Here is a tiny trained network, its code and every weight. The questions are about switching its units off for an input and a target symbol, where a switched-off unit gives its printed mean instead of its output.

import numpy as np


def w(rows, s, z=0):
    codes = np.array(rows[::2]) - 128.0
    scale = np.full(codes.shape[1], s)
    scale[-1] = z or s
    return codes * scale


def f(y):
    return y / 2 * (1 + np.tanh(0.7978845608 * (y + 0.044715 * y**3)))


def softmax(a):
    e = np.exp(a - a.max(-1, keepdims=True))
    return e / e.sum(-1, keepdims=True)


def log_softmax(a):
    a = a - a.max(-1, keepdims=True)
    return a - np.log(np.exp(a).sum(-1, keepdims=True))


def net(x, mask):
    ids = ['αβγεζθλμξπτφω'.index(c) for c in x.split()]
    T = len(ids)
    res = E[ids] + P[:T]
    r = res
    for j in range(3):
        rows = slice(2 * j, 2 * j + 2)
        q, k, v = (r @ M[0][rows].T for M in (Q, K, V))
        z = softmax(np.where(np.tri(T) > 0, q @ k.T / 2**0.5, -1e9)) @ v
        o = O[0][rows]
        res = res + np.where(mask[j], z, o[:, -1]) @ o[:, :-1]
    y = f(res @ A[0][:, :-1].T + A[0][:, -1])
    res = res + np.where(mask[3:19], y, B[0][:, -1]) @ B[0][:, :-1]
    return log_softmax(res[-1] @ U[:, :-1].T + U[:, -1])


Q, K, V, O, A, B = {}, {}, {}, {}, {}, {}
E = w([
[144,62,148,134,63,148,150,146],'α',
[180,160,104,98,160,183,183,203],'β',
[72,55,137,117,81,159,93,182],'γ',
[91,189,90,120,66,136,118,72],'ε',
[173,125,138,120,117,161,176,178],'ζ',
[76,177,112,85,231,65,91,162],'θ',
[125,81,69,219,154,235,107,70],'λ',
[169,168,155,183,120,72,190,198],'μ',
[117,89,154,120,96,128,132,192],'ξ',
[226,82,195,200,167,103,148,83],'π',
[112,58,190,146,47,96,134,191],'τ',
[19,121,185,163,142,12,96,253],'φ',
[116,35,105,151,254,92,81,156],'ω',
],0.0094)
P = w([
[166,114,144,68,132,114,132,104],'0',
[102,140,164,191,153,195,85,164],'1',
[152,121,99,85,86,95,120,175],'2',
[125,117,164,108,151,123,160,90],'3',
[105,147,146,206,161,180,82,149],'4',
[167,127,84,89,87,83,118,169],'5',
[98,113,152,119,142,127,202,100],'6',
[108,151,123,227,158,166,79,144],'7',
[173,140,82,104,87,65,109,165],'8',
[69,102,147,122,137,133,237,117],'9',
[113,157,115,251,154,141,74,138],'10',
[180,149,80,121,89,49,101,157],'11',
],0.017)
Q[0] = w([
[164,89,106,74,78,121,149,183],'h0',
[123,115,151,121,134,175,121,114],'h0',
[135,83,76,111,137,128,126,124],'h1',
[159,107,87,36,118,65,127,107],'h1',
[157,156,46,4,60,40,142,132],'h2',
[132,122,129,102,172,83,116,180],'h2',
],0.019)
K[0] = w([
[98,142,72,210,145,72,136,82],'h0',
[98,113,155,108,142,199,94,116],'h0',
[149,74,40,141,142,111,55,140],'h1',
[195,169,101,154,110,122,39,155],'h1',
[197,178,92,171,99,103,6,137],'h2',
[138,122,130,150,180,59,102,165],'h2',
],0.014)
V[0] = w([
[156,158,136,146,45,174,143,78],'h0',
[114,147,137,165,110,99,221,185],'h0',
[162,110,60,97,151,254,150,9],'h1',
[133,48,102,152,207,185,53,153],'h1',
[154,242,72,76,247,149,168,134],'h2',
[4,193,70,82,93,121,59,109],'h2',
],0.0093)
O[0] = w([
[125,169,118,120,61,180,153,81,30],'h0',
[167,90,190,152,92,138,175,189,133],'h0',
[167,159,209,178,85,55,53,124,3],'h1',
[160,175,67,214,140,62,163,132,63],'h1',
[7,11,154,167,41,69,93,104,151],'h2',
[47,239,162,140,129,104,173,145,87],'h2',
],0.011,0.0026)
A[0] = w([
[192,144,178,155,90,142,29,166,3],'n0',
[180,135,86,21,144,163,201,141,147],'n1',
[76,87,143,155,46,28,115,130,83],'n2',
[14,177,198,162,153,157,120,91,100],'n3',
[174,147,99,75,192,42,181,162,65],'n4',
[114,162,185,144,115,83,195,69,255],'n5',
[171,151,200,66,108,137,199,20,80],'n6',
[86,147,196,173,183,134,79,228,168],'n7',
[143,138,168,175,223,93,132,52,155],'n8',
[97,89,206,23,147,114,141,110,138],'n9',
[180,79,207,158,151,168,98,96,132],'n10',
[162,187,151,178,158,169,63,97,47],'n11',
[136,104,117,128,50,76,76,143,235],'n12',
[161,64,132,71,115,69,163,58,206],'n13',
[144,219,106,124,2,137,197,166,134],'n14',
[206,90,165,46,90,98,151,182,35],'n15',
],0.0082,0.0064)
B[0] = w([
[2,131,91,120,168,41,164,150,171],'n0',
[119,130,173,139,133,28,115,53,255],'n1',
[138,182,50,68,83,167,226,133,177],'n2',
[161,42,165,159,112,112,159,220,211],'n3',
[127,100,219,115,44,169,53,165,200],'n4',
[153,84,155,71,216,155,107,100,205],'n5',
[94,100,86,170,153,114,168,218,157],'n6',
[145,187,146,131,72,170,116,61,232],'n7',
[118,155,149,136,89,201,214,132,182],'n8',
[227,177,103,180,123,135,75,109,189],'n9',
[63,144,89,76,106,94,84,137,213],'n10',
[144,182,144,83,120,70,145,224,160],'n11',
[190,116,162,144,195,102,158,77,221],'n12',
[154,210,177,83,159,136,182,121,212],'n13',
[104,56,89,185,23,124,148,95,204],'n14',
[47,129,132,191,123,198,183,170,155],'n15',
],0.0077)
U = w([
[72,136,143,130,202,156,176,98,181],'α',
[133,161,91,119,118,172,118,150,174],'β',
[102,170,121,156,151,67,140,140,2],'γ',
[96,127,105,111,65,89,126,43,111],'ε',
[90,118,136,146,155,95,87,97,47],'ζ',
[90,172,66,33,120,131,152,212,141],'θ',
[173,145,84,254,138,120,100,108,173],'λ',
[108,61,124,184,134,178,203,196,105],'μ',
[138,96,116,102,107,196,78,119,126],'ξ',
[205,160,182,64,157,113,120,27,217],'π',
[158,197,94,123,102,179,150,174,113],'τ',
[92,154,198,124,94,125,93,161,81],'φ',
[148,85,87,113,156,33,76,215,125],'ω',
],0.0081,0.0034)

Each question gives the input, a string of symbols that net reads in full, and the target symbol t.
The units are the heads (2 rows each of Q, K, V and O) and the neurons (one row each of A and B). Each row of codes is followed by its name. A weight is (code - 128) times the scale printed after its matrix; where a second scale follows, it is the last column's (O, A, B and U).
mask holds one flag per unit, heads first, then neurons. A switched-off unit (its flag False) gives its mean, the last column of its rows in O or B, instead of its output. The means were averaged over made-up inputs and are rounded, as every weight is.
A unit's drop is (log p(t) with every unit on - log p(t) with that unit switched off) / (log p(t) with every unit on - log p(t) with every unit switched off).
The circuit of an input: a set's keep is (log p(t) with only the set's units on - log p(t) with every unit switched off) / (log p(t) with every unit on - log p(t) with every unit switched off). Starting from the 12 units with the biggest drops (on a tie, the unit counted first), units are removed one at a time, each time the one whose removal leaves the highest keep (on an exact tie, the one counted first), for as long as the keep stays at least 0.8.
circuit, biggest first: the units of the circuit, biggest drop first
unit that matters most: the unit with the biggest drop
k most important neurons: the k neurons with the biggest drops, biggest first
which heads matter: for each layer, one digit per head in row order, 1 if its drop is at least 0.15 and else 0, layers parted by /
input γ τ θ ω ξ, target λ: circuit, biggest first	h1
input ε ε ε γ, target π: which heads matter	000
input μ ω μ γ ε θ θ ω, target μ: circuit, biggest first	h2, n3
input ε ε ε θ λ π ε μ, target φ: 2 most important neurons	n7, n3
input α φ ε ω ε τ π μ γ, target μ: which heads matter	100
input ε μ ε μ ε γ, target ε: which heads matter	101
input ε λ θ ε φ γ ε ω, target φ: circuit, biggest first	h1, h2
input ε ω γ π ω ε ε, target μ: which heads matter	001
input ε μ α ε ε β β τ, target ε: circuit, biggest first	h2, n2, h1, n7
input ω γ ε β α ε ω φ ζ, target φ: circuit, biggest first	n4, h0, h2, n1
input β ω ε μ γ θ λ τ ω λ ε, target γ: circuit, biggest first	h1, n0, n11
input ω ω ε μ ω ε θ ε γ γ β μ, target μ: circuit, biggest first	h0, n15
input ζ ε τ π γ, target ω: 2 most important neurons	n0, n10
input ω θ θ θ ε ε ξ ε γ φ, target π: 2 most important neurons	n1, n9
input ε ω ε, target ε: circuit, biggest first	n14, h2, h0
input ω ε ξ ω ε ε φ ε, target α: which heads matter	011
input θ π θ ω ω ε θ β, target μ: which heads matter	001
input μ τ ε θ π, target μ: which heads matter	001
input ω ω ω ε μ τ, target μ: circuit, biggest first	h0, n15
input ω ε θ τ ζ, target π: circuit, biggest first	h2, n1
input β ω ε β ε π τ, target π: circuit, biggest first	n13, h2
input β ω ε ε ξ, target φ: which heads matter	010
input ε μ ξ ε ε λ ε τ, target φ: which heads matter	011
input β π φ ω π ω ξ γ ω ε ε φ, target φ: circuit, biggest first	n4, h2, h0
input ξ λ μ ε ξ ε μ γ μ α ε, target θ: which heads matter	011
input ε ε π ε ε ε ω, target π: which heads matter	001
input ε ω ε θ ε ε π θ, target ω: circuit, biggest first	h2, h1, n0
input ε ω ω ε ω ε λ, target π: unit that matters most	h1
input π μ ξ θ μ ε γ π β, target π: circuit, biggest first	n1, h2
input π ε β μ τ μ ω ε μ γ ω θ, target θ: circuit, biggest first	h2, n2
